Below is a small trained network, with its code and all its weights. Each question gives an input and a class and asks what happens when units are switched off, that is, made to give their printed mean instead of their output.

import numpy as np


def w(rows, s, z=0):
    codes = np.array(rows[::2]) - 128.0
    scale = np.full(codes.shape[1], s)
    scale[-1] = z or s
    return codes * scale


def f(y):
    return np.maximum(y, 0)


def log_softmax(a):
    a = a - a.max(-1, keepdims=True)
    return a - np.log(np.exp(a).sum(-1, keepdims=True))


def net(x, mask):
    res = np.array(x, float).reshape(1, 6) / 4 @ E
    y = f(res @ A[0][:, :-1].T + A[0][:, -1])
    res = res + np.where(mask, y, B[0][:, -1]) @ B[0][:, :-1]
    return log_softmax(res[-1] @ U[:, :-1].T + U[:, -1])


A, B = {}, {}
E = w([
[55,188,36,207,182,196,74,167,143,64,62],'x0',
[116,50,70,34,199,109,35,36,79,77,151],'x1',
[118,214,193,119,128,133,154,65,182,88,97],'x2',
[147,76,110,191,164,207,127,113,106,179,56],'x3',
[238,131,66,172,124,8,101,209,224,166,163],'x4',
[149,171,65,86,63,238,2,118,145,163,205],'x5',
],0.0061)
A[0] = w([
[88,85,70,73,189,118,103,78,75,47,117,172],'neuron 0',
[115,136,219,94,122,188,183,38,82,147,157,190],'neuron 1',
[120,214,94,81,113,182,29,79,173,53,164,126],'neuron 2',
[186,154,145,166,87,64,150,194,181,199,174,194],'neuron 3',
[120,185,92,56,173,192,63,57,153,50,150,181],'neuron 4',
[153,81,63,196,167,159,117,132,104,182,49,123],'neuron 5',
[83,124,187,144,122,172,194,93,120,117,120,202],'neuron 6',
[107,35,71,197,177,190,96,69,77,150,37,205],'neuron 7',
[136,171,150,210,87,94,199,196,195,152,47,238],'neuron 8',
[169,86,53,128,116,124,61,180,141,212,202,190],'neuron 9',
[115,223,107,150,116,146,78,152,169,106,97,252],'neuron 10',
[171,93,111,150,69,123,99,211,173,229,195,199],'neuron 11',
[104,58,185,76,171,105,137,56,26,104,115,201],'neuron 12',
[145,125,93,112,138,36,80,187,172,128,194,177],'neuron 13',
[101,197,184,197,102,142,215,177,148,144,78,124],'neuron 14',
[152,140,24,119,118,165,39,143,161,153,154,211],'neuron 15',
[157,84,214,55,93,163,145,35,86,152,200,185],'neuron 16',
[138,142,241,41,79,139,177,50,107,170,202,157],'neuron 17',
[58,181,124,191,89,212,196,178,101,117,73,121],'neuron 18',
[155,140,188,138,169,2,242,153,172,99,101,196],'neuron 19',
[137,199,194,200,127,97,216,167,176,126,55,159],'neuron 20',
[102,63,101,104,205,149,110,58,62,98,90,170],'neuron 21',
[182,105,63,167,102,128,89,200,173,214,147,168],'neuron 22',
[76,87,135,134,183,127,184,70,56,84,48,152],'neuron 23',
[188,118,109,90,101,47,120,209,162,157,225,203],'neuron 24',
[63,160,102,159,126,224,94,129,115,104,103,242],'neuron 25',
],0.0064,0.0039)
B[0] = w([
[60,62,78,66,189,117,47,119,82,85,129,223],'neuron 0',
[87,162,210,32,64,117,154,195,151,231,36,221],'neuron 1',
[19,220,47,156,84,177,46,19,73,187,153,229],'neuron 2',
[198,198,123,188,102,60,183,91,184,40,133,235],'neuron 3',
[12,150,65,108,128,163,24,57,84,196,159,241],'neuron 4',
[211,57,154,192,218,151,151,141,63,153,170,184],'neuron 5',
[117,128,212,79,135,137,171,197,134,145,49,203],'neuron 6',
[185,52,165,126,226,185,89,230,63,218,194,235],'neuron 7',
[204,183,211,241,178,127,222,116,194,117,150,251],'neuron 8',
[244,124,26,109,56,118,81,181,52,131,206,230],'neuron 9',
[104,230,151,211,129,186,144,88,137,118,157,220],'neuron 10',
[234,170,88,145,64,98,168,180,143,112,173,231],'neuron 11',
[67,56,134,6,157,82,107,145,116,117,106,225],'neuron 12',
[186,127,36,150,50,56,126,70,95,54,223,216],'neuron 13',
[113,212,196,220,135,182,225,208,171,62,18,214],'neuron 14',
[159,118,26,155,140,178,32,87,32,165,223,234],'neuron 15',
[83,113,157,16,32,57,116,160,116,226,79,232],'neuron 16',
[65,160,188,59,16,39,182,135,168,223,65,233],'neuron 17',
[119,215,164,180,122,220,176,224,104,118,96,210],'neuron 18',
[92,63,211,223,195,7,202,2,227,90,110,254],'neuron 19',
[103,156,245,237,208,75,247,76,209,139,51,232],'neuron 20',
[87,60,135,33,204,164,83,174,85,104,130,220],'neuron 21',
[235,130,66,241,79,130,137,139,79,105,201,216],'neuron 22',
[78,79,212,56,197,155,137,176,141,80,99,214],'neuron 23',
[209,141,44,113,36,48,127,98,121,52,162,243],'neuron 24',
[61,176,74,148,137,251,54,182,73,138,148,240],'neuron 25',
],0.0055,0.0084)
U = w([
[75,151,188,7,13,97,141,159,140,228,69,218],'0',
[81,65,145,40,239,202,81,193,102,80,105,6],'1',
[235,167,43,125,38,89,110,153,125,49,198,165],'2',
[109,236,180,197,136,253,193,217,160,85,78,20],'3',
[219,48,107,160,191,169,112,199,83,213,173,227],'4',
[128,151,206,204,194,43,201,30,229,88,103,94],'5',
[69,35,104,64,158,40,135,60,141,25,130,108],'6',
[44,207,35,126,111,212,25,36,90,153,176,110],'7',
],0.0062,0.0019)

Each question gives the input, the list of numbers given to net, and the class t.
The units are the neurons (one row each of A and B). Each row of codes is followed by its name. A weight is (code - 128) times the scale printed after its matrix; where a second scale follows, it is the last column's (A, B and U).
mask holds one flag per neuron, in row order. A switched-off neuron (its flag False) gives its mean, the last column of its row in B, instead of its output. The means were averaged over made-up inputs and are rounded, as every weight is.
A unit's drop is (log p(t) with every unit on - log p(t) with that unit switched off) / (log p(t) with every unit on - log p(t) with every unit switched off).
The circuit of an input: a set's keep is (log p(t) with only the set's units on - log p(t) with every unit switched off) / (log p(t) with every unit on - log p(t) with every unit switched off). Starting from the 12 units with the biggest drops (on a tie, the unit counted first), units are removed one at a time, each time the one whose removal leaves the highest keep (on an exact tie, the one counted first), for as long as the keep stays at least 0.8.
circuit, biggest first: the units of the circuit, biggest drop first
most important unit: the unit with the biggest drop
top k neurons: the k neurons with the biggest drops, biggest first
drop of u: that unit's drop, to one decimal
input [-8,-7,-3,-8,6,-2], class 5: most important unit	neuron 19
input [-5,-8,-8,-4,-3,1], class 2: top 3 neurons	neuron 11; neuron 24; neuron 3
input [-4,5,6,-2,3,1], class 0: circuit, biggest first	neuron 17; neuron 16
input [8,-8,-2,-6,3,6], class 2: top 2 neurons	neuron 15; neuron 22
input [-5,4,4,4,3,3], class 0: top 4 neurons	neuron 16; neuron 17; neuron 8; neuron 3
input [7,-6,0,-5,2,-3], class 5: top 3 neurons	neuron 19; neuron 20; neuron 8
input [-6,6,-1,8,-4,7], class 0: top 3 neurons	neuron 16; neuron 1; neuron 17
input [-3,1,1,2,-8,-7], class 0: top 2 neurons	neuron 1; neuron 17
input [7,3,-8,8,-3,1], class 4: top 2 neurons	neuron 7; neuron 5
input [-4,8,-7,6,-5,7], class 1: top 2 neurons	neuron 21; neuron 7
input [-8,8,5,6,4,0], class 0: top 2 neurons	neuron 16; neuron 17
input [-8,3,-5,-8,-3,-8], class 0: top 3 neurons	neuron 17; neuron 16; neuron 1
input [-7,-1,-4,6,4,1], class 2: drop of neuron 15	0.0
input [-5,7,0,2,-7,-8], class 0: circuit, biggest first	neuron 1
input [3,6,-5,0,0,-1], class 1: drop of neuron 21	0.1
input [-6,-2,-5,7,8,-4], class 2: drop of neuron 9	0.3
